Here is a tiny trained network, its code and every weight. The questions are about switching its units off for an input and a class, where a switched-off unit gives its printed mean instead of its output.

import numpy as np


def w(rows, s, z=0):
    codes = np.array(rows[::2]) - 128.0
    scale = np.full(codes.shape[1], s)
    scale[-1] = z or s
    return codes * scale


def norm(h):
    return h / np.sqrt((h * h).mean(-1, keepdims=True) + 1e-5)


def f(y):
    return np.maximum(y, 0)


def log_softmax(a):
    a = a - a.max(-1, keepdims=True)
    return a - np.log(np.exp(a).sum(-1, keepdims=True))


def net(x, mask):
    res = np.array(x, float).reshape(1, 4) / 4 @ E
    u = 0
    for l in range(3):
        y = f(norm(res) @ A[l][:, :-1].T + A[l][:, -1])
        res = res + np.where(mask[u : u + 4], y, B[l][:, -1]) @ B[l][:, :-1]
        u += 4
    return log_softmax(norm(res)[-1] @ U[:, :-1].T + U[:, -1])


A, B = {}, {}
E = w([
[202,86,162],'x0',
[97,248,196],'x1',
[192,95,155],'x2',
[2,74,200],'x3',
],0.0048)
A[0] = w([
[255,90,226,197],'L0N0',
[51,142,227,3],'L0N1',
[135,221,189,198],'L0N2',
[69,129,250,75],'L0N3',
],0.0062,0.0035)
B[0] = w([
[9,207,83,254],'L0N0',
[59,79,253,172],'L0N1',
[214,224,119,236],'L0N2',
[98,214,250,196],'L0N3',
],0.0061,0.0041)
A[1] = w([
[50,2,180,143],'L1N0',
[164,98,7,253],'L1N1',
[182,211,206,192],'L1N2',
[179,187,177,163],'L1N3',
],0.0085,0.0027)
B[1] = w([
[237,164,2,232],'L1N0',
[89,49,239,253],'L1N1',
[11,111,61,247],'L1N2',
[110,211,127,206],'L1N3',
],0.0096,0.0054)
A[2] = w([
[11,106,158,230],'L2N0',
[138,134,9,216],'L2N1',
[111,166,100,250],'L2N2',
[77,202,141,27],'L2N3',
],0.011,0.0021)
B[2] = w([
[151,13,130,255],'L2N0',
[213,86,35,212],'L2N1',
[229,125,12,203],'L2N2',
[107,209,254,215],'L2N3',
],0.0068,0.0082)
U = w([
[124,16,181,225],'0',
[6,179,211,175],'1',
[207,72,22,180],'2',
[145,133,144,2],'3',
[147,150,156,8],'4',
[104,253,52,173],'5',
],0.015,0.0082)

Each question gives the input, the list of numbers given to net, and the class t.
The units are the neurons (one row each of A and B). Each row of codes is followed by its name. A weight is (code - 128) times the scale printed after its matrix; where a second scale follows, it is the last column's (A, B and U).
mask holds one flag per neuron, layer by layer. A switched-off neuron (its flag False) gives its mean, the last column of its row in B, instead of its output. The means were averaged over made-up inputs and are rounded, as every weight is.
A unit's drop is (log p(t) with every unit on - log p(t) with that unit switched off) / (log p(t) with every unit on - log p(t) with every unit switched off).
The circuit of an input: a set's keep is (log p(t) with only the set's units on - log p(t) with every unit switched off) / (log p(t) with every unit on - log p(t) with every unit switched off). Starting from all 12 units, units are removed one at a time, each time the one whose removal leaves the highest keep (on an exact tie, the one counted first), for as long as the keep stays at least 0.8.
units of the circuit, in order: the units of the circuit, biggest drop first
most important unit: the unit with the biggest drop
k most important neurons: the k neurons with the biggest drops, biggest first
top k neurons in layer l: the k neurons of layer l with the biggest drops, biggest first
drop when u is switched off: that unit's drop, to one decimal
input [-1,4,7,-2], class 5: most important unit : L1N1
input [0,0,-2,-1], class 0: 2 most important neurons : L0N3; L1N0
input [-6,-8,6,-8], class 0: units of the circuit, in order : L1N1; L1N0
input [-7,-1,-2,6], class 2: 2 most important neurons : L1N0; L1N1
input [7,2,6,-2], class 5: 3 most important neurons : L1N1; L0N0; L1N3
input [3,-6,-8,0], class 0: 2 most important neurons : L1N1; L0N1
input [8,-1,-2,0], class 0: 4 most important neurons : L1N0; L0N1; L2N0; L0N3
input [7,-1,8,-3], class 0: 2 most important neurons : L0N3; L2N0
input [-3,-1,-5,1], class 2: 3 most important neurons : L0N2; L1N1; L0N0
input [-6,3,7,1], class 1: top 2 neurons in layer 1 : L1N0; L1N2
input [5,4,2,0], class 5: top 2 neurons in layer 0 : L0N2; L0N1
input [3,-8,-2,-6], class 0: drop when L2N1 is switched off : 0.0
input [2,-3,5,-4], class 0: drop when L1N1 is switched off : 0.1
input [2,2,3,4], class 1: most important unit : L0N3
input [-7,-7,4,-2], class 0: drop when L1N1 is switched off : 0.7
input [-4,-2,3,-6], class 0: drop when L1N1 is switched off : 0.9
